Below is a small trained network, with its code and all its weights. Each question gives an input and a target symbol and asks what happens when units are switched off, that is, made to give their printed mean instead of their output.

import numpy as np


def w(rows, s, z=0):
    codes = np.array(rows[::2]) - 128.0
    scale = np.full(codes.shape[1], s)
    scale[-1] = z or s
    return codes * scale


def norm(h):
    return h / np.sqrt((h * h).mean(-1, keepdims=True) + 1e-5)


def f(y):
    return np.maximum(y, 0)


def softmax(a):
    e = np.exp(a - a.max(-1, keepdims=True))
    return e / e.sum(-1, keepdims=True)


def log_softmax(a):
    a = a - a.max(-1, keepdims=True)
    return a - np.log(np.exp(a).sum(-1, keepdims=True))


def net(x, mask):
    ids = ['ΠΨαβστφ'.index(c) for c in x.split()]
    T = len(ids)
    res = E[ids] + P[:T]
    r = norm(res)
    for j in range(3):
        rows = slice(4 * j, 4 * j + 4)
        q, k, v = (r @ M[0][rows].T for M in (Q, K, V))
        z = softmax(np.where(np.tri(T) > 0, q @ k.T / 4**0.5, -1e9)) @ v
        o = O[0][rows]
        res = res + np.where(mask[j], z, o[:, -1]) @ o[:, :-1]
    y = f(norm(res) @ A[0][:, :-1].T + A[0][:, -1])
    res = res + np.where(mask[3:7], y, B[0][:, -1]) @ B[0][:, :-1]
    return log_softmax(norm(res)[-1] @ U[:, :-1].T + U[:, -1])


Q, K, V, O, A, B = {}, {}, {}, {}, {}, {}
E = w([
[20,208,207,162],'Π',
[90,198,107,82],'Ψ',
[134,209,150,67],'α',
[209,85,147,254],'β',
[129,51,195,78],'σ',
[119,158,91,19],'τ',
[37,101,101,55],'φ',
],0.017)
P = w([
[31,181,185,102],'0',
[163,154,190,8],'1',
[98,147,183,98],'2',
[100,139,183,106],'3',
[96,137,175,116],'4',
[109,131,167,118],'5',
[107,128,161,124],'6',
[111,123,155,131],'7',
[113,118,147,136],'8',
[113,114,142,140],'9',
[121,106,137,147],'10',
[118,95,129,153],'11',
[118,93,123,154],'12',
[126,93,134,156],'13',
],0.018)
Q[0] = w([
[58,90,164,217],'h0',
[107,187,152,221],'h0',
[72,199,114,28],'h0',
[99,190,11,64],'h0',
[136,133,57,50],'h1',
[98,135,133,183],'h1',
[114,169,150,159],'h1',
[150,136,131,92],'h1',
[128,96,95,6],'h2',
[193,141,108,191],'h2',
[69,108,196,119],'h2',
[150,85,119,31],'h2',
],0.019)
K[0] = w([
[32,70,108,155],'h0',
[40,99,72,89],'h0',
[205,88,65,201],'h0',
[198,222,51,222],'h0',
[148,250,173,136],'h1',
[109,96,85,159],'h1',
[145,95,90,141],'h1',
[148,146,154,104],'h1',
[106,74,100,54],'h2',
[112,189,173,154],'h2',
[141,120,75,181],'h2',
[88,119,93,103],'h2',
],0.019)
V[0] = w([
[92,107,50,75],'h0',
[112,101,131,140],'h0',
[169,113,97,77],'h0',
[200,220,180,133],'h0',
[149,109,125,179],'h1',
[194,67,215,174],'h1',
[151,249,98,195],'h1',
[140,141,111,233],'h1',
[110,48,153,169],'h2',
[59,101,160,75],'h2',
[188,236,187,122],'h2',
[78,124,72,69],'h2',
],0.014)
O[0] = w([
[142,88,246,119,40],'h0',
[147,140,127,93,153],'h0',
[73,96,176,139,77],'h0',
[63,124,48,229,127],'h0',
[178,101,128,78,105],'h1',
[116,39,117,54,255],'h1',
[177,193,226,66,40],'h1',
[202,123,136,44,65],'h1',
[59,116,169,197,201],'h2',
[87,199,134,120,213],'h2',
[231,136,192,36,162],'h2',
[103,161,35,124,60],'h2',
],0.013,0.0072)
A[0] = w([
[188,176,244,216,251],'n0',
[104,252,112,193,235],'n1',
[66,134,72,223,136],'n2',
[182,249,126,217,110],'n3',
],0.015,0.0014)
B[0] = w([
[94,148,26,182,177],'n0',
[76,128,157,76,248],'n1',
[206,105,132,116,247],'n2',
[195,3,163,137,196],'n3',
],0.022,0.011)
U = w([
[9,174,171,56,176],'Π',
[116,36,103,149,162],'Ψ',
[158,141,76,120,114],'α',
[124,167,143,137,12],'β',
[123,159,142,119,11],'σ',
[229,186,172,103,253],'τ',
[89,191,89,188,213],'φ',
],0.012,0.0053)

Each question gives the input, a string of symbols that net reads in full, and the target symbol t.
The units are the heads (4 rows each of Q, K, V and O) and the neurons (one row each of A and B). Each row of codes is followed by its name. A weight is (code - 128) times the scale printed after its matrix; where a second scale follows, it is the last column's (O, A, B and U).
mask holds one flag per unit, heads first, then neurons. A switched-off unit (its flag False) gives its mean, the last column of its rows in O or B, instead of its output. The means were averaged over made-up inputs and are rounded, as every weight is.
A unit's drop is (log p(t) with every unit on - log p(t) with that unit switched off) / (log p(t) with every unit on - log p(t) with every unit switched off).
The circuit of an input: a set's keep is (log p(t) with only the set's units on - log p(t) with every unit switched off) / (log p(t) with every unit on - log p(t) with every unit switched off). Starting from all 7 units, units are removed one at a time, each time the one whose removal leaves the highest keep (on an exact tie, the one counted first), for as long as the keep stays at least 0.8.
circuit, biggest first: the units of the circuit, biggest drop first
unit that matters most: the unit with the biggest drop
k most important neurons: the k neurons with the biggest drops, biggest first
heads that matter: for each layer, one digit per head in row order, 1 if its drop is at least 0.15 and else 0, layers parted by /
drop when u is switched off: that unit's drop, to one decimal
input σ σ β β β β β τ τ α, target α: 2 most important neurons -> n3, n2
input Ψ β τ τ α β β Ψ, target τ: 2 most important neurons -> n3, n0
input β Π α, target τ: heads that matter -> 011
input Π β β φ β β β, target τ: 2 most important neurons -> n1, n3
input β σ Π Ψ Π τ τ Π, target φ: heads that matter -> 001
input β τ α α, target τ: heads that matter -> 111
input β φ τ σ τ α Ψ, target α: heads that matter -> 101
input α β φ τ, target φ: heads that matter -> 101
input Ψ Π φ β, target φ: unit that matters most -> n0
input β β σ α Π φ β, target φ: heads that matter -> 110
input τ β τ φ, target φ: heads that matter -> 101
input Π β α α Π β β β σ, target Π: heads that matter -> 100
input β Ψ α τ α σ α Ψ τ, target α: circuit, biggest first -> h2, n3, h1
input β Π σ Π σ Π, target Ψ: circuit, biggest first -> h1, n2
input σ β φ φ α Ψ, target φ: unit that matters most -> h0
input β β β Ψ φ Π, target φ: heads that matter -> 010
input σ β α Ψ β β Ψ τ β σ β α φ, target φ: heads that matter -> 001
input β σ σ β φ β β β β Ψ β τ, target α: 2 most important neurons -> n3, n2
input β β β Ψ Π, target τ: heads that matter -> 011
input σ β Ψ σ φ α, target φ: unit that matters most -> h0
input β β Π α Π τ σ, target Π: heads that matter -> 101
input α β Π, target τ: 2 most important neurons -> n1, n0
input σ β Ψ σ Π, target Ψ: drop when h2 is switched off -> -0.2
